Below are the code and all the weights of a small trained network. Each question names an input and a target symbol and asks about switching units off, where a switched-off unit gives its printed mean instead of its output.

import numpy as np


def w(rows, s, z=0):
    codes = np.array(rows[::2]) - 128.0
    scale = np.full(codes.shape[1], s)
    scale[-1] = z or s
    return codes * scale


def norm(h):
    return h / np.sqrt((h * h).mean(-1, keepdims=True) + 1e-5)


def f(y):
    return np.maximum(y, 0)


def softmax(a):
    e = np.exp(a - a.max(-1, keepdims=True))
    return e / e.sum(-1, keepdims=True)


def log_softmax(a):
    a = a - a.max(-1, keepdims=True)
    return a - np.log(np.exp(a).sum(-1, keepdims=True))


def net(x, mask):
    ids = ['αγδεζηλξστφω'.index(c) for c in x.split()]
    T = len(ids)
    res = E[ids] + P[:T]
    u = 0
    for l in range(2):
        q, k, v = (norm(res) @ M[l].T for M in (Q, K, V))
        z = softmax(np.where(np.tri(T) > 0, q @ k.T / 4**0.5, -1e9)) @ v
        res = res + np.where(mask[u], z, O[l][:, -1]) @ O[l][:, :-1]
        u += 1
        y = f(norm(res) @ A[l][:, :-1].T + A[l][:, -1])
        res = res + np.where(mask[u : u + 4], y, B[l][:, -1]) @ B[l][:, :-1]
        u += 4
    return log_softmax(norm(res)[-1] @ U[:, :-1].T + U[:, -1])


Q, K, V, O, A, B = {}, {}, {}, {}, {}, {}
E = w([
[110,208,159,70,170,112,97,151,83,127,107,171],'α',
[131,82,89,110,189,158,124,100,110,170,129,78],'γ',
[133,174,43,107,69,174,121,166,119,129,170,77],'δ',
[101,92,137,88,133,177,88,125,254,124,110,180],'ε',
[151,112,126,99,110,180,192,104,131,165,88,116],'ζ',
[136,64,124,160,160,149,164,153,156,181,111,117],'η',
[93,110,121,123,157,172,150,98,112,181,114,136],'λ',
[184,167,140,190,163,153,160,120,205,107,197,126],'ξ',
[159,136,40,202,118,75,166,188,220,194,113,160],'σ',
[161,90,145,139,108,132,160,192,169,155,108,141],'τ',
[157,108,127,133,128,185,107,202,140,173,195,133],'φ',
[100,89,65,77,137,138,176,122,92,90,159,209],'ω',
],0.017)
P = w([
[26,79,182,216,78,105,143,179,138,3,112,175],'0',
[254,124,100,133,126,165,148,34,140,113,157,55],'1',
[206,140,180,105,156,152,196,118,173,173,204,57],'2',
[171,145,127,121,167,166,183,109,163,125,160,121],'3',
[204,168,85,144,97,197,105,46,117,201,195,237],'4',
[237,119,150,95,86,134,192,85,152,160,233,193],'5',
[226,106,63,154,142,97,135,135,164,134,159,239],'6',
],0.0056)
Q[0] = w([
[127,2,251,154,21,50,69,45,87,108,175,108],'0.h0',
[159,123,53,20,191,54,200,127,213,72,176,80],'0.h0',
[210,87,120,186,76,115,14,80,37,220,89,126],'0.h0',
[46,216,104,157,93,74,80,113,183,78,108,115],'0.h0',
],0.0045)
K[0] = w([
[165,136,102,45,118,157,154,107,122,253,194,132],'0.h0',
[43,139,182,132,147,101,196,227,126,138,162,150],'0.h0',
[231,141,117,95,116,103,110,39,109,100,95,159],'0.h0',
[205,23,88,166,155,182,99,179,30,123,87,101],'0.h0',
],0.0056)
V[0] = w([
[119,141,133,82,228,77,56,150,202,172,39,195],'0.h0',
[64,16,92,118,107,74,23,158,104,171,117,37],'0.h0',
[209,80,72,161,152,2,128,200,106,73,134,161],'0.h0',
[122,151,24,143,170,127,194,106,85,194,100,161],'0.h0',
],0.0095)
O[0] = w([
[127,99,220,29,109,119,118,155,234,162,170,137,59],'0.h0',
[150,18,89,110,59,80,76,143,63,148,171,138,1],'0.h0',
[70,159,189,175,106,128,148,66,70,225,186,197,74],'0.h0',
[119,197,109,112,201,1,133,149,87,157,137,118,173],'0.h0',
],0.009,0.0053)
A[0] = w([
[160,143,183,140,197,152,97,48,239,79,179,110,178],'0.n0',
[164,118,96,110,104,125,253,130,114,135,134,146,209],'0.n1',
[186,144,84,66,161,172,145,25,140,188,94,158,215],'0.n2',
[131,3,167,155,151,80,111,108,100,172,91,81,5],'0.n3',
],0.011,0.0015)
B[0] = w([
[202,156,97,104,59,89,123,94,10,116,28,231,244],'0.n0',
[108,158,53,140,172,167,2,60,173,136,181,125,209],'0.n1',
[209,111,134,137,134,99,130,211,207,157,222,146,243],'0.n2',
[209,203,72,29,71,166,233,44,139,88,141,97,147],'0.n3',
],0.0069,0.011)
Q[1] = w([
[107,160,125,118,116,78,91,94,42,96,104,133],'1.h0',
[96,165,48,80,90,161,176,136,159,93,172,175],'1.h0',
[76,142,158,151,95,82,78,87,129,66,108,214],'1.h0',
[208,195,144,109,187,255,205,140,138,166,83,132],'1.h0',
],0.0095)
K[1] = w([
[173,86,179,145,146,35,74,87,129,115,59,105],'1.h0',
[69,101,67,134,75,137,206,154,57,132,104,148],'1.h0',
[123,30,203,147,193,156,138,112,82,171,111,77],'1.h0',
[3,137,66,134,51,98,131,190,221,27,223,165],'1.h0',
],0.0073)
V[1] = w([
[172,166,171,196,133,165,129,141,219,206,128,34],'1.h0',
[205,88,108,93,170,133,166,115,168,144,214,116],'1.h0',
[82,10,157,214,184,147,109,180,143,81,157,123],'1.h0',
[112,155,138,114,71,180,83,154,63,131,181,99],'1.h0',
],0.012)
O[1] = w([
[80,128,5,185,58,96,230,236,171,110,132,72,60],'1.h0',
[84,89,36,145,169,191,43,141,127,103,225,170,224],'1.h0',
[254,83,168,170,102,15,131,181,113,64,200,164,3],'1.h0',
[186,65,72,100,177,161,152,203,12,217,39,145,146],'1.h0',
],0.0068,0.0046)
A[1] = w([
[203,39,99,184,65,84,212,207,140,77,207,140,159],'1.n0',
[116,165,68,95,84,123,95,185,166,254,157,76,224],'1.n1',
[131,217,167,18,106,94,94,119,101,99,99,143,194],'1.n2',
[185,31,193,109,57,200,215,150,169,172,168,134,2],'1.n3',
],0.009,0.00065)
B[1] = w([
[77,121,146,66,155,190,253,101,162,142,174,81,222],'1.n0',
[190,171,160,86,56,45,91,175,95,155,107,153,255],'1.n1',
[112,125,148,158,168,98,184,254,136,136,122,136,223],'1.n2',
[67,157,113,223,100,66,15,142,141,107,116,149,197],'1.n3',
],0.0085,0.0066)
U = w([
[90,164,145,58,107,213,198,44,170,147,90,107,7],'α',
[79,92,113,79,217,170,65,56,113,141,213,171,126],'γ',
[218,193,151,229,145,115,119,46,64,109,105,166,144],'δ',
[162,65,176,43,51,143,90,146,200,92,58,189,97],'ε',
[113,149,78,83,188,62,134,157,179,27,114,54,221],'ζ',
[103,129,26,86,114,165,45,148,50,188,83,64,140],'η',
[156,125,114,118,110,102,33,178,205,3,151,97,144],'λ',
[64,160,95,202,121,167,188,120,178,84,95,82,166],'ξ',
[91,137,100,165,55,11,135,129,188,212,189,145,74],'σ',
[134,71,114,152,91,199,203,214,109,121,228,139,35],'τ',
[190,50,60,132,141,115,179,141,39,125,147,114,165],'φ',
[101,191,240,99,162,32,123,165,93,173,152,143,216],'ω',
],0.0051,0.0011)

Each question gives the input, a string of symbols that net reads in full, and the target symbol t.
The units are the heads (4 rows each of Q, K, V and O) and the neurons (one row each of A and B). Each row of codes is followed by its name. A weight is (code - 128) times the scale printed after its matrix; where a second scale follows, it is the last column's (O, A, B and U).
mask holds one flag per unit, layer by layer, with each layer's heads first. A switched-off unit (its flag False) gives its mean, the last column of its rows in O or B, instead of its output. The means were averaged over made-up inputs and are rounded, as every weight is.
A unit's drop is (log p(t) with every unit on - log p(t) with that unit switched off) / (log p(t) with every unit on - log p(t) with every unit switched off).
The circuit of an input: a set's keep is (log p(t) with only the set's units on - log p(t) with every unit switched off) / (log p(t) with every unit on - log p(t) with every unit switched off). Starting from all 10 units, units are removed one at a time, each time the one whose removal leaves the highest keep (on an exact tie, the one counted first), for as long as the keep stays at least 0.8.
circuit, biggest first: the units of the circuit, biggest drop first
top k neurons: the k neurons with the biggest drops, biggest first
top k neurons in layer l: the k neurons of layer l with the biggest drops, biggest first
drop when u is switched off: that unit's drop, to one decimal
input δ δ σ ε δ φ, target η: circuit, biggest first : (1.h0)
input λ ζ τ ζ, target λ: circuit, biggest first : (0.h0 1.h0)
input φ δ τ, target τ: circuit, biggest first : (0.n0 0.h0)
input γ η σ, target η: circuit, biggest first : (0.h0 0.n3 1.h0)
input φ φ φ ζ γ σ, target τ: circuit, biggest first : (1.h0 0.n0 1.n0)
input τ α γ ζ, target σ: circuit, biggest first : (1.n3 0.h0 0.n2)
input φ ξ δ ω, target τ: circuit, biggest first : (0.n0 0.h0)
input φ ε δ ξ, target φ: circuit, biggest first : (1.h0 0.h0)
input ξ σ γ, target ξ: circuit, biggest first : (1.h0 0.h0)
input γ δ ω, target γ: top 2 neurons : (0.n3 0.n0)
input τ γ ζ φ λ τ ω, target τ: top 2 neurons in layer 0 : (0.n0 0.n2)
input γ η τ, target γ: top 3 neurons : (0.n3 0.n2 0.n1)
input η ω ω φ, target γ: top 2 neurons in layer 0 : (0.n2 0.n0)
input λ λ η ε λ η, target ε: top 2 neurons : (0.n0 0.n2)
input σ λ α η, target ω: circuit, biggest first : (0.h0)
input δ ε ξ, target δ: circuit, biggest first : (0.h0 1.h0)
input δ η φ γ, target φ: top 2 neurons : (0.n0 1.n3)
input ε λ ζ, target ε: top 2 neurons in layer 0 : (0.n0 0.n2)
input η α δ λ τ, target η: top 3 neurons in layer 0 : (0.n3 0.n2 0.n0)
input ξ ξ δ, target ξ: circuit, biggest first : (0.h0)
input ω σ ξ γ δ σ φ, target ω: drop when 0.n1 is switched off : 0.0
input ε ζ α ζ δ γ ξ, target ε: drop when 0.h0 is switched off : 0.8
input ξ φ δ λ, target ξ: drop when 1.h0 is switched off : 0.4
input ξ λ φ η, target ξ: drop when 0.h0 is switched off : 1.0
